Below are the code and all the weights of a small trained network. Each question names an input and a class and asks about switching units off, where a switched-off unit gives its printed mean instead of its output.

import numpy as np


def w(rows, s, z=0):
    codes = np.array(rows[::2]) - 128.0
    scale = np.full(codes.shape[1], s)
    scale[-1] = z or s
    return codes * scale


def f(y):
    return np.maximum(y, 0)


def log_softmax(a):
    a = a - a.max(-1, keepdims=True)
    return a - np.log(np.exp(a).sum(-1, keepdims=True))


def net(x, mask):
    res = np.array(x, float).reshape(1, 5) / 4 @ E
    y = f(res @ A[0][:, :-1].T + A[0][:, -1])
    res = res + np.where(mask, y, B[0][:, -1]) @ B[0][:, :-1]
    return log_softmax(res[-1] @ U[:, :-1].T + U[:, -1])


A, B = {}, {}
E = w([
[131,113,148,123,107,100],'x0',
[135,107,145,144,139,120],'x1',
[135,112,146,177,212,144],'x2',
[136,138,254,91,114,208],'x3',
[220,174,116,105,120,105],'x4',
],0.017)
A[0] = w([
[206,182,155,107,144,115,175],'N1',
[19,80,152,72,149,155,181],'N2',
[176,105,98,103,100,192,215],'N3',
[5,108,174,132,117,156,110],'N4',
[106,124,84,138,147,77,4],'N5',
[137,140,241,47,134,214,16],'N6',
[242,124,138,103,128,153,109],'N7',
[185,169,156,92,143,109,123],'N8',
],0.016,0.0023)
B[0] = w([
[56,164,183,184,110,169,180],'N1',
[111,144,176,205,60,170,202],'N2',
[100,116,173,193,144,102,157],'N3',
[133,197,198,221,99,115,209],'N4',
[160,121,101,23,110,122,174],'N5',
[163,75,3,8,198,78,253],'N6',
[111,149,165,247,32,105,180],'N7',
[115,147,191,178,104,172,169],'N8',
],0.011,0.028)
U = w([
[132,167,175,190,75,140,6],'0',
[208,53,1,50,155,18,250],'1',
],0.0094,0.0019)

Each question gives the input, the list of numbers given to net, and the class t.
The units are the neurons (one row each of A and B). Each row of codes is followed by its name. A weight is (code - 128) times the scale printed after its matrix; where a second scale follows, it is the last column's (A, B and U).
mask holds one flag per neuron, in row order. A switched-off neuron (its flag False) gives its mean, the last column of its row in B, instead of its output. The means were averaged over made-up inputs and are rounded, as every weight is.
A unit's drop is (log p(t) with every unit on - log p(t) with that unit switched off) / (log p(t) with every unit on - log p(t) with every unit switched off).
The circuit of an input: a set's keep is (log p(t) with only the set's units on - log p(t) with every unit switched off) / (log p(t) with every unit on - log p(t) with every unit switched off). Starting from all 8 units, units are removed one at a time, each time the one whose removal leaves the highest keep (on an exact tie, the one counted first), for as long as the keep stays at least 0.8.
circuit, biggest first: the units of the circuit, biggest drop first
k most important neurons: the k neurons with the biggest drops, biggest first
drop of u: that unit's drop, to one decimal
input [-6,-1,5,7,6], class 1: circuit, biggest first : (N6)
input [2,-8,7,-8,-8], class 0: 2 most important neurons : (N6 N2)
input [-2,2,2,-4,4], class 0: 2 most important neurons : (N6 N1)
input [-4,-1,-1,5,4], class 1: 2 most important neurons : (N6 N4)
input [-6,0,-6,-2,0], class 1: 3 most important neurons : (N4 N2 N1)
input [5,-3,1,-6,6], class 0: 2 most important neurons : (N6 N1)
input [-4,3,-7,-3,3], class 0: 2 most important neurons : (N6 N3)
input [-3,7,5,8,-6], class 1: drop of N6 : 3.0
input [-7,-2,7,-4,6], class 0: drop of N6 : 5.0
input [4,1,3,8,-7], class 1: drop of N6 : 3.4
